[128 = 0]
[23] [156 139  81  88 113 137 123 156 124 208 153 106 111 144 144 106 149 104
 130 160 155  73 108 171 149]
[25] [147 140  75 103 178 105 114 107 114 142 166 139 151 175 158 102  93 117
  93 117 154  91 129  96 119]
[22] [144 187 125 124 143 101 100 128 105 115 169  76 141 127  50 146 121 212
 119 159 137 162 144 101 175]
[19] [126  73 222 197 105 170 143 156 130 187 189 136  89  90 178 141 109 115
 146 159 153 183 164 158 102]
[19] [ 96 142 111  94  96 118 110 164  88 124 150  54  90 109 109 186 144 111
 134 137 191 128 101 119 136]
[22] [152 118 124 117  83 134 152 147 129 146 111 123 143 131  90 124 147 130
 150 162 101 138 112 152 146]
[23] [ 94 150  90 109 120 102 121 119 147  84  68 115 116 101  79 114 170 138
 123  98  71  86  93 138 145]
[22] [151  10 207 101 168 146 105 111 141 121  31 184 174 173 168 134 107 137
 156 162 135 134 218 163 123]
[25] [146  69  62  70  49 139 163 160 107 153 129  74  95 144 133 125 174  80
 179 155 118 145  61 153 106]
[25] [122 130 141 155 135 107 143 115 131 103 124 161 165 130 103 120 101 126
 101 117 102 124 129 102 126]
[22] [116 178 112 142 167 106 100  98 151 109 123 126 121 118 109  98 134 166
  99  98 103  88 133 122 153]
[25] [ 79  92 151 162  87 132 155 156 132 134 136 126  85  65 129 134 146  91
 134 118  94 136  96 148  96]
[23] [142  85 182 172  90 115 120  99 123  92 151  79 125 162 114 137  99 135
 125 133 167 153 145  93 149]
[22] [123  65 122 105 111 119 120 118 136 116  86 109 115 144 132 114 145 112
 141 128 116 101 122 146 129]
[23] [130 167  68  90 130 138 127 139 113 133 150  98 101 123 141 137 155 132
 147 121 137 147  97 124 114]
[22] [146 127  79  71 160 114 126 143  99 164 137 155 172 173 152 130  98  88
 103 143 170  81 126 118 120]
[23] [136  70  81  75  72  94 168 158  98 132  98 130 177 157  77 128 126  72
 126 161 103  98  78 127 125]
[19] [172 116 137 106  79 153 154 131 132 137  75 157 178 195 151 142 119  61
 138 140 182  96 125 133 146]
[23] [137  84 172 164 116 119 136 118 166 153  87 173 155 134 114  82 118 112
 106 139  89  63 147 165 155]
[19] [118 103 148 116 134 150 128 166 115 178 143 139 112 103 160 149 129 111
 141 155 150 137 143 160 108]
[23] [143 200  87 112 125 124 135 115 138 100 101 131 151 137  87 122 148 152
 128 113 103 123 106 116 153]
[22] [145 155 103 138 107 122 128 107 138 119 143  98 118 149 120 107 136 130
 122 114 133 113 106 115 148]
[23] [112 139 139 113 144 109 108 136  84  89 155  91 137 127 100 187 103 156
 125 137 174 179 143  81 125]
[19] [125 104 145  96 184 143 106 144 119 146 116 146 126 105 141 144 135 179
 156 159 112 173 175 156 109]
[19] [122  74 116 118 113 132 163 128 135 117  87 173 146 136 152 114 129  76
 137 115  91 122 107 134  89]
[25] [152 119 169 115 153 132 142 145 115 134  93 196 210 143  99 152  95 147
 129 171 119 156 174 129 133]
[23] [ 58  48  98  96 145  95 100 149 115 133 134  78  52  66 128 117 163 132
 134 125  80 110 106 160  91]
[22] [187 144  83 105 150 118 121  96 146 149 121 141 166 191 124  72 123 149
 117 139 114  87 135 131 160]
[25] [159  84 159 142 125 133 103  96 124 131 156  96 121 193 181 127  93 109
 122 129 212 119 160 106 138]
[25] [ 72  54 162 141 108 103 152 167  86 105 155 118 119  68  89 170 112 124
 134 149  91 198 116 111  78]
[19] [135 132 128 106  76 100 119 127 109  91  98  76 153 166  68 160 126 116
 120 140 175  99 113 104 178]
[19] [139 169  79 131 124 141 149 125 109 130 195 115 111 140 170 132 119 102
 129 103 158 163  92  88  93]
[25] [140 176 131 143  57 134 146 108 162  62  56  95 128 119  44 128 184 169
 162 116  72 152  97 134 179]
[22] [113  87 188 141 102 128 100 100 139  71  68  98 119 154 138 158 125 109
 132 107 184 108 154 118 152]
[22] [165 117 138 145  57 150 159 121 155 131  95 123 134 152 113 108 153 111
 155 139 110 128 108 151 154]
[19] [ 88 106 156 224  99  81 143 121 142 135 201 109  97  77  83  80 105 123
  74 113  71  97  99 115 131]
[25] [115 151  90  94 115 120 138 151 112 114 118 109 126 102  84 146 156 144
 145 136  96 152  97 129 125]
[19] [109  59 170 152  78 106 142 139 119 114 120 111 131 120  93 138 116 104
 123 145 120 126 120 127 131]
[25] [157  88 130 133 120 127 135 106 137 128 125 131 141 164 137 100 118 128
 134 136 116 131 134 126 128]
[25] [137 137 132 124 162 125 107 114 130 122 130 125 131 133 124 123 125 170
 129 132 124 141 154 125 137]
[23] [ 81  83 186 158 172 119  96 123 119 106 151 117  93  86 146 151 108 159
 123 120 134 165 171 118 100]
[19] [ 91  94 145 134 146  84 108 133 130 120 114 119 126  88  65 113 131 167
 107 143  70 103 138 144 144]
[23] [142 195 102  87 155 115 124 154 120 157 102 165 187 131  78 135 125 144
 105 155 124  83 134 142 166]
[22] [ 77 157  99 112 112  85 108 143 124 102 107  79 103  83  55 136 161 140
 107 116 102  76  91 134 159]
[119 181 117 128 166 151 153 150 116 168 147 223 170 140 212 150  80  32
  85  96 196  79 126 108  87]  [22]
[136 188 188 192  71 133 100  97 172 105 103  75 104 138  93 127 145 140
 112 107 177  71 137 135 217]  [19]
[120 130 127 149 118 108 106 113 126  95 170  42  75  94  67 120 156 219
 150 138  83 194 123 118 145]  [22]
[140 107  98  97 175 105 102 115 118 135 143 114 132 143 120 104 123 175
 126 145 107 131 146 127 128]  [22]
[136 128 110 123  92 157 151 133 147 149 105 144 114 138 172 115 150  69
 141 111 137  96  99 152 119]  [23]
[163 133 182 155  81 147 129 124 144 143 107 125 150 166 126 137 117 106
 126 145 184  98 148 139 178]  [19]
[151 166  95 124 109 139 168 155 138 175 132 168 153 114 104 102 144 119
 130 148  77 119  98 156 132]  [22]
[100  95  87 113  91 130 164 131 120  94 109 131 110 124 157 135 143  59
 142  90 113 134  71 111  76]  [19]
[162 138 189 218  86 162 154 105 171 157 155 156 125 146 168  94 108  95
 116 114 148 114 138 134 145]  [19]
[ 81 185  99 102 185 123 101 162 103 153 164 126  99  75 143 159 132 134
 108 117 152 114 126 130 109]  [25]
[135  86 173 107 147 144 113 150 111 139 117 124 132 113 118 161 130 179
 166 178 127 194 177 152 124]  [25]
[136 134 143 158 114 144 114  96 174 109 101  99  82 111 119  92 174 180
 157 113  80 140 134 158 153]  [25]
[144 105 156 136 108 136 116  98 134  99 104 112 132 181 162 140 112  96
 128 110 193 110 143 108 142]  [22]
[160 164 120 131 145 139 125 124 135 159 152 137 138 140 131 110 124 154
 127 142 130 131 141 135 144]  [23]
[103 144  90  74 109 117  97 161 105 149 126  65  90 120 120 158 157 103
 125 136 185  70 101 147 152]  [23]
[164 168 118 123 111 168 140 117 137 133 122 139 135 169 177 137 131  96
 144 113 180 132 124 121 131]  [19]
[164 197 126 238  72 101 158  83 143 127 242  98 135 166 104  76  78 107
  64  96 151 102  85  58 165]  [19]
[ 69  88 159 132 141 134 136 141 120  91  93 163 117  88 162 167 122  89
 132  97 125 148 132 121  74]  [23]
[140 145 148 124 178 139 125 125 140 147  95 206 179 144 155 124 101 118
 108 127 137  95 168 137 129]  [22]
[132 149  85 108 135 140 137 129 113 119 157 112 108 125 147 136 141 137
 150 118 125 178 106 111  98]  [23]

(74) [148 131 135 144 126  91 117 109 108 151 113  97 117 116 123 180 156 121
 119 100  97 130 113 106 125]
(68) [148 184 121 140 105 135 122 154 138 110 106 130 118 125 159 143 104 140
 146 117 110 110 127 144 119]
(75) [109  52 155 140 146 120  59 140 136 184 139  97 144 150 148 128 136 111
 161 114 115 109 140  88 133]
(74) [104 103 121  85 130 134 129 122 182 118 138 152 157 119 103  87 138  91
 156 154 151 131 143 165 153]
(75) [138 136 113 188 112 143 136 154  99  99 113 146 120 105 104 113 144 182
 118 130 140 141  92 138 138]
(75) [ 95 112 160 107 137 185 102 115 101 159 134 143 130 188 133 106 112 125
 123 132 126 115 153 105  88]
(68) [ 86 102 139 121 127 171  94 108 128 145 109 148 176 178  80  76 170 107
 144 142 143 139 137 140 110]
(74) [128 139 113 137 140 135  75 161 117 127 144 123 103 151 200 136  63 135
 143 112 117  87 128 102 137]
(76) [103  40 145 193 160  82  95 131 125 157 122  52 199 159 104 100 188 127
 128 132 156 176 112  83 132]
(76) [104  76 129 221 159 125  56 148  98 133 124  52 164 136 164 136 131 185
 108 104 162 135  85  68 127]
(68) [107 135 137 119 113 102  86 111 129 104 113  90 162 111 116 126 169  77
 198 138 131 140  93 150 144]
(73) [139 178 152 157 116  65  88 136 123 108  66 107 106 149 129 187 130  81
 130 107  48 128  92 110 140]
(76) [114 166 149 161  95 152  84 157 127  69 108  90 133  64 170 146 115 156
 192 130 142 114  73 152 132]
(68) [110 164 183 119 103 123 163 122 117  84  90 139 129 144  81 113 149  91
 141 165 103 167 111 150 112]
(76) [128 137 170 132  90 156 159 118 113 114 118 118 130  68  99 136 169 153
 160 141 138 145 107 158 106]
(68) [112 120 144 132 168 138 156 114 165 150 116  97 168 186 144 131 103 148
  40 123 149 149 171  90  81]
(75) [138 177 118  76 137 153 178  94 131 134 148 116 128 139 165 149  93 137
  91 123 151 123 167 129  82]
(74) [100 153 150 119 123 142 118 123 159  89 102 118 146 117 131 134 117 118
 129 139 134 132 113 145 124]
(73) [112 159 114 100 145 166  92  99 127 110 136 137  85  93 175 195  67 150
  75  96 127  80 111 114 129]
(76) [127 160 132 108 131 146 134 102 120 117 131 121 104 103 152 175 102 143
  95 113 128 113 121 122 112]
(68) [ 82  77 109 101 174 106  72  71 154 129 153  60 179  99 143 152 145  99
 117 117 180 130 106 109 150]
(76) [138 176 132 121 142 133 144 123  97 134 131 107 115 185 176 146  82 134
  92 118 118 125 150  94  84]
(73) [ 96 129 138 161 158  82 119 108 123  83  88 104 149 160  90 137 143 103
  65 137 121 174  85 102 144]
(74) [102 108 136  49 161 143 152  27 157 160 143 109 144  98 105 187 149 110
  49 111 154 131 151 119 101]
(76) [112 138 166  95 100 116 170  98 162 101  99 125 164  97  61 114 191  83
 160 163 131 170 121 179 124]
(75) [ 95 121 161 110 142 125 114 122 144 121 118 113 151 171 130 112 118  90
 131 146 124 140 137 117 117]
(75) [133  98 156 212 119 120 106 176 123 131  84 146 111 134  98 131 141 165
 106 119  87 134 102 106 142]
(73) [117 137 144 155 128 167 129 140  55 119 141 123 117 168 146 100 109 162
 129 140 143 136 117 103  94]
(68) [100 187 134 103 103 139  76 110 135  83  96 113 150 121 136 136 136  81
 189 133 122 118  96 164 128]
(75) [120  85 108 114 126 151  95 113  99 168 162 127 148 129 120  95 165 123
 181 126 156 117 135 133 129]
(74) [130 106 105 144 112 113  89 121  66 129 141 138 118 112  92 109 181 110
 187 129 125 130  85 137 162]
(68) [118  88 136 102 144 121 128 115 115 156 153 135 125 154 116 110 134 100
 132 137 126 131 146 112 131]
(73) [178 192 107 172 101  98 145 175 131 141  98  91 169 189 161 102 137 132
 174 121 115 142 157 137  93]
(73) [102  40 176 121 143 133 117 105 134 135 147 142  77  36  97 181 134 146
  87 123 117 116  95 106 165]
(73) [118 109 155 167 140  93 143 134 149 106 101  96 148 119 106 138 144 134
  93 137 128 164 106 114 136]
(76) [125 184 146 122  81 206 144 109 124 105 110 123 141  63 128 147 147 180
 152 125 160 120 114 176  82]
(73) [ 93 121 153 104 138 144  98 100  80 108 136 150  87 132 116 143 113 104
 115 135 110 120  96 110 138]
(73) [137 202 213 121  70 137 144 184 112  93 104 106 110 148 179 117  93 101
 237 162  81 127 132 149  85]
(75) [110 108 137 132 127 132  81 143 118 114 130 150  99 116 130 129 112 116
 150 129 108 106 101 124 160]
(68) [147  75  72 149 121 142  88 147 111 145 167 171  90  55 123 126 139 169
 156 106 142  87 103 140 187]
(76) [121 110 166 163 111 149 158 117 101 139 111 101 166 126  83 107 191 160
 132 141 152 171 121 130  87]
(73) [129 118  68 158 165 130  89  97  69 151 136 136 117 164 121 146 132 155
  54  90 136 119 110  83 134]
(74) [126 153 133 165 115 156 126 162 108 102 110 147 121 148 133 105 108 159
 127 136 127 129 115 131 119]
(76) [133 148  61  86 124 159  99 133 192 145 134 168 160 144 146  93 114 111
 159 117 149  87 172 174 141]
(74) [148 101  93 124 141 111 112 169 161 160 148 162 115 159 153 102  94 117
 140 121 111  98 167 122 158]
(74) [ 70 146 121 118 131 193  43 113 114  87 113 157 127 134 134 122 102 124
 133 126 140  96  89 138 138]
(68) [145 150 129 194 120 133 187 145 149  73  95 128 116  52 107 163 126 216
  46 124 148 154  88 140 134]
(73) [ 93 164 140 196 118 195 134 166 176  42  71 144 156  98 120 111  98 212
  70 143 169 143  90 157 120]
(75) [115 118 110 134 116 151  98 128  89 110 138 161 114 112 104 102 145 131
 159 136 137 120  95 145 153]
(74) [107 102 106  54 165 124  93  53 118 155 179  99 118  97 157 180 119  94
 112 104 151  99 129 105 137]
(68) [108 137 146 117 118 155 157  98  96 109 117 156 129 135  71 107 160 124
 113 150 136 156 114 145 112]
(74) [129 154 179 139 107  93 142 226 212  73 124  64 168 130 219  82  63 104
 237 176 135 137 148 153 130]
(76) [103 118 148 229 143 139  84 153  76 103 101  69 153 152 147 128 128 189
 100 120 149 152  75  78 108]
(75) [ 91 121 120 108 142 107  87 116 128  81 142 103 145 115 138 114 124  83
 166 148 152 134  90 136 164]
(75) [139 172 135 157 105 148 172 166 134  77 101 169 105 116 115 113 104 164
 107 147 120 139 115 154 129]
[170  76 144 168 128  90 148 202 148 188 136 139 115 173 141  96 116 137
 147 129  87 126 179 100 133]  (68)
[ 75 121 137 110 162  85 131  87 138  72 105 123 161 164  69 106 149  60
  84 163 136 182  96 126 154]  (73)
[133 126 128 109 107 130 145 148 153 121 132 157 134 120 110  88 138 108
 178 152 129 130 142 166 143]  (75)
[108 107 135  96 153 168 130 117 130 165 142 165 124 194 129 104  97 123
  85 130 126 115 176 105 101]  (68)
[162  97 116 163 139  99 161 143 148 166 141  83 154 115 144 135 145 167
 111 113 150 143 152 109 117]  (73)
[108  91 112 114 130 143  66 135 127 147 145 150 134 141 128  95 134 101
 181 129 130 101 129 134 154]  (74)
[116   9  98 152 181  77  71 120 145 169 161 117 122  96 116 149 143 127
  88 102 135 116 109  80 198]  (76)
[159 146 129 164 117  92 141 207 160 112 121 123 123 149 174 103  84 132
 165 140 106 125 144 130 143]  (74)
[ 98 170 119 149 114 174 106 128  59  53 128 143 113 113 126 105 116 154
 143 148 158 133  64 144 133]  (74)
[123 163  86  97 160 137 118 155 151  84 168 139  95 135 222 131  12 135
 104 129 148  88 138 117 151]  (74)
[ 75 150 128 150 168 119  93  83 149  80  81  76 182 153 120 157 129 121
  45 120 154 159  89 104 118]  (76)
[ 76  81 191  98 155 129 154 110 150 105 122 156 118 145  79 113 117  93
  75 168 117 158 128 114 137]  (68)
[165 192  61 132 123 149 102 133 150 146 120 130 124 126 189 170  90 165
 108  76 128  77 149 135 115]  (73)
[ 93 119 173  81 112 141 128 114 101 103 127 186  96 141  72  96 140  66
 164 169  96 137 113 150 145]  (68)
[109 107 126  66 132 107 124  70  67 119 173 129 104  98  97 129 162  68
 169 147 136 137  97 135 155]  (68)
[158 148  79 162 126  91 105 139  86 116 120 158  82 124 116 149 130 130
 113 105  93 116  92 120 171]  (74)
[102 171 117 100 103 238 150 152 171  77 135 177 150 106 149  66  82 177
 150 160 193 109 148 195 105]  (73)
[160 126  96 138 129  97 160 122  96 136 142 145 103 118 103 133 149 135
 108 121 121 139 121 125 146]  (74)
[121 115 100  82 122 158 146  83 164 117 125 217  93  52  53 150 151 130
  77 123 127 110 118 175 170]  (76)
[132 114 136 168 123 156 132 181 172 112 107 181  96 103 126 129  87 181
  86 125 111 108 128 133 150]  (68)
[107  87 145 142 141 191 133 150 152 166 113 193 137 198  96  76 113 158
  74 135 124 124 177 116 102]  (68)
[134 133 124 113 138 112 146  78 106 137 132 109 117 102 112 177 150 128
  86 111 129 137 116 115 120]  (74)
[165 133 132 116 112 142 185 140 157 176 132 139 137 139 129 118 134 149
 128 124 126 127 188 141  91]  (75)
[180 189 108 149  68  93 149 126  49 127 121  96 140 116 106 114 211 111
 237 131 120 155 100 166 113]  (68)

(35) [165 133 114 106 124 102 150 107 119 142 127 142 148 150  98 168 161 119
 129 133  84 126 152 141 107]
(35) [119 105  86 130 156 179 158 124 145 143 106 139 125 117 130  97 111 174
 132 120 129 134  92 123 126]
(48) [ 97  82 107 124 183 199 158 105 148 141  90 144 146  86 108  70  82 188
 131 131 146  79 105 152 177]
(47) [130 182 135 104 130 111 127 108 168 129 109 174 103 147 101 160 128 108
 127  93 138 158 113 101  83]
(45) [ 97 160 162 136 108 156  73 113  88  81 127 145 140 113 184 140 129 120
 130  91 154 111  98 150 165]
(47) [136 156 134 153 114 147  98 102 145 136 110 164 108 109 118 134 137 107
  55 115 161 156 169  83  80]
(37) [188 139 141 169 100 173 108 107 170 119 132 138 128 212  89 140 122 149
  82 191 112 152 109  90  79]
(37) [133 134 162 134 141 102 120 132 171 137 119 127 111 115  80 113  96 104
  90 152 167 120 172  99 117]
(45) [147 129 131 139  96  77 175 170 141 127 114 128 137 167  96 129 123 122
 209 186  28 115  84 173 202]
(37) [113 118 113 124 129 121 147 157 151 142 113 134 108 142 119 115 131 138
 148 144 125 149  94 110 126]
(37) [ 77 128 169 135 120 103  96 127 134 138 158 111 105  91 131 105 119  88
 128 116 161 119 181 128 141]
(47) [114 131 127 180  69 165 102 132 114 126 108 164 124 138 148 123 165 129
 118 158  90 146 103 125 155]
(47) [ 61 153 120 118 123 135 116 106 111 135 155 136 102  80 183 120 135 108
 172  39 131 147 130 149 132]
(35) [163 124  83  78 188 113 172 154 157 132 135  93 112 160 125 138 103 159
 133 103 171 165  90  85  48]
(37) [179 131 135 135 117 121 135 127 136 116 148 107 143 185 108 148 122 135
 135 164  93 128 118 133 115]
(45) [ 78  79 116  87 156 158 159 119 153 152 120 144 136 165  93 107 136 180
 197 154 104  99  65 157 162]
(35) [125 139 158 141 102 103  94 138 111 117 138 122 125 123 138 140 144  95
 106 138 143 129 158 120 131]
(48) [116 177 146 126 129 109 114 178 156  86 129 114  90 152 167 126  83 121
 162 100 174 167  47  98 119]
(45) [ 64  96 127 140 139 199 119 101 148 148 106 163 123 106 119  81 122 164
 131 135 141 107 106 135 163]
(48) [ 81 189 120 187 106 125 141 152 189 137 163 107  44  82 177  65  50  93
 186  52 117 202 109 113 125]
(48) [104 138 128 137 153 128 143 114 185 157 154 110  85  95 110  85  74 115
 132  93 151 148 165 110  98]
(45) [101  89 133 157  88 196 113 119 103 111 173 104 153 197 163 109 143 179
 207 172  55 106  48 186 191]
(48) [128 157 158 111 119 110 126 129 165 116  97 170 125 175  83 150 126 123
 152 153 114 122  82 126 142]
(47) [125  90 100 107 163 132 125 153 140 157 106 126 106 116 117 121 154 143
  52 141 213 159 151  50  53]
(48) [ 88 118 214 108 104 160  36  76 104  98 154 147 162 185 112 161 171 127
 114 167 161  70 129 148 149]
(37) [144 138  71 219  77 200 119  95  59 131 154 118 134  50 228 103 141 125
  92  67  71 161 176 153 134]
(37) [ 62 124 119 147 122 114 128 161 136 154 115 135  85  56 155  84 125 103
 134 100 154 152 145 111 149]
(48) [214 129  82  98 150  49 200 161 148 158  90 132 132 141  65 166 144 114
 101 156  98 153 163  96  74]
(35) [127 148 143  83 163 103 126 121 154 124 128 131 117 138 105 147 112 119
 122 102 178 130 129 106  88]
(47) [ 79 174 136 140  97 142 111  90 141 137 130 176 101 107 141 129 137 101
 157  72 101 149 126 142 135]
(45) [ 92 168 137  55 131  76 110 129  88 104 160 125 123 144 178 187 167 100
 190  47 146 143  96 146 106]
(45) [169 148  99 124 110 108 139 125 148 147 205  81  94 200 140 158 148 118
 146 106  99 207 134  92  17]
(35) [150 164 112 132 140 130 152 133 148 114  86 158 123 113 125 130  96 132
 128 104 124 139  95 123 132]
(45) [119 153  93 124 106  88 175 122 135 166 107 171 112  98 112 140 156  97
 168  95  52 153 147 148 137]
(47) [145  92 153 147 127 134  96 142 107 116 152  82 144 136 134 117 127 132
  83 176 165 108 161 115 127]
(37) [137 123 141 110 130 132 123  81 116 130 188  97 149 158 123 146 132 128
 156 115  99 107 156 166 115]
(35) [240 162 122 146  79  75 107 120  64 115 133 128 161 142 132 215 198  74
  32 143  98 153 220 104  60]
(37) [ 95  94  96  72 149 101 172 134 100 147 170  93 139 141 147 134 153 146
 228  99  80 115 102 183 148]
(35) [153 171 149 165 101 139 104 109 111  96 133 132 138 114 154 138 107 107
 114 108 113 123 139 146 147]
(37) [149 154 198 134 102 101  77 135 136  89 141 120 135 181 108 156 121 102
 112 173 150 112 125 118 132]
(45) [106 139 133 182  90 129 119 137 124 137 114 145 111  77 144  99 126  99
 119 129 104 136 156 133 169]
(47) [135 110 123 105 172 127 181  89 147 146 129 122 157 105  78 108  83 145
 171 121  85  70 153 189 173]
(47) [114 171 129 136 104  89 101 162 126 122 143 120  80 113 175 142 142  83
 111  83 169 193 136  78  75]
(47) [104 148 160 115 116  92 101 148 105  99 183  81 118 141 176 139 121 102
 178  98 141 132 114 146 138]
(48) [110 138  90 132 139 217 123  87 114 116 113 162 134 119 175 123 127 175
 129  71 133 140  71 136 119]
(48) [130 100 163 132 138 120 105 122 140 137 154  96 131 131  97 114 118 119
  91 167 164 105 185 114 116]
(35) [104  70  99 127 159 153 166 164 147 149  86 131 129 114 108  78 114 176
 139 173 136 110  88 124 168]
(45) [185  92 126 151 141 122 137 147 118 127 125  89 152 121 108 116 111 137
  71 184 140 106 174 116 127]
(35) [ 98 171 184 160 112  94 111 192 144  67 167  64  99 132 186  89  35 106
 218 114 137 127  55 157 205]
(35) [ 36 107 194 119  98  82  57 158 125 143 151 122  92 117 129 118 176  77
 118 156 196 128 169  96 136]
(37) [138 125 148 155 124 110 132 162 203 148 109 130  89 155  67  99  99 120
  98 193 151 154 131  69 103]
(48) [168 126  90 113 147  67 164 166 116 145 146  81 113 103 142 138 130 105
 111 104 140 164 174 101  74]
(48) [ 52 116 139  92 164 187  93  63 114 131 167 127 129  97 161 112 123 147
 144  53 181 102 137 153 121]
(45) [101  45 111 141 138 164 123 129  85 153 155  85 150  96 149  87 152 158
 111 160 137  96 169 145 154]
(47) [104 113  75 109 142 131 175 146  96 134 122 123 135  99 173 117 134 152
 197  86  87 129  82 170 167]
[ 73 139 160 110 102 194  78   9 122 147 150 198 148 150 101 158 184 128
 136  97  94  96 155 170 125]  (48)
[ 59 164 158 108 123  77 105 157 137 123 118 146  87  86 149 125 126  80
 154  81 174 144 123 115 144]  (45)
[ 79 128 151 118 145 143  97 101 134 137 119 151 117  80 123 113 125 115
  96 100 186 112 166 117 127]  (37)
[131  72 155 122 153 126 102 155  68  98 124  83 176  94 149 114 124 142
  90 170 184  59 155 148 185]  (45)
[ 69 129 126 141  87 116 118 143 131 159  93 184  99 103 124 121 181 102
 133 136 110 151 129 114 150]  (35)
[162 172 130 161 125 168 114  97 121  94 128 133 138 110 159 130  86 129
 104  88 129 129 125 138 126]  (35)
[133  97 108 130 139 114 160 118 124 165 131 119 137  91 102 111 134 122
 121 138 100 111 190 145 137]  (48)
[ 88 129 116  38 171  98 167  98 139 147 162 125 128 155 111 154 137 137
 227  69 106 116 100 170 115]  (37)
[155 149 133  94 172 131 137 100 148 112 135 120 136 140 111 144  89 139
 123  95 159 117 124 126  94]  (35)
[123  94  91 146 112 170 143 129 131 151 150 117 122 166 139 112 153 164
 152 151  86 154  96 126 113]  (37)
[101 105 168  43 185  99 121 122 141 121 103 143 151 150  71 151 131 140
 134 147 194  70 115 130 137]  (37)
[142 149 177  60 153 100 110 104 136  95 130 139 157 195  86 184 129 130
 149 135 151  88  97 143 120]  (37)
[ 87  69 146  91 163 159  91 119 109 128 160  93 142 142 137 117 145 160
 112 143 202  96 132 119 113]  (47)
[ 53  98 125 130 129 200  93  98 145 157 122 165 104 121 131  98 157 155
 106 123 172 140 117  98 108]  (37)
[213 148  66 148 128 182 157 102  86 103  90 155 173 128 159 161 134 167
  92 104  81 136  99 143 114]  (37)
[ 82 102 120 120 135 183 123  99 124 138 125 149 136 128 133 110 140 163
 151 122 122 109  98 150 153]  (45)
[175 149 145 117 132 183  91  95 123  84  79 182 166 186 110 176 142 163
  67 153 159 110  76 107 105]  (37)
[144 148 129 140 117 159 106 127 118 102  88 165 138 136 141 145 138 139
  91 132 146 134  93 110 126]  (37)
[ 53  95 202 195  97 147  78 126 145 135 178  85 111  89 128  45  82 105
 145 173 135  83 179 160 216]  (48)
[144 141 105  93 159 123 162 117 138 128 107 146 136 131 114 145 117 143
 145  99 122 126 104 135 116]  (47)
[131 104  89 113 172 154 149 110 115 146 114 126 138  77 135 114 122 150
  91  95 160 120 159 121 106]  (47)
[115 161 119 199  83 129 123 200 192 136  65 171  56 120 129  89 112 111
  92 162 148 209  80  42 116]  (37)
[108 101 121 106 169 111 157 162 130 127 111 107 132  95 128  98  95 144
 154 129 153 101 111 142 169]  (48)
[129 149 114 175  98 151 118 109 138 145 136 141 103 103 143 115 130 110
  98 106 113 166 162 108 101]  (45)
[133 111 115 118 165 151 134 130 142 131  95 138 130 111 113 114 112 153
  85 133 178 122 125 100 111]  (35)
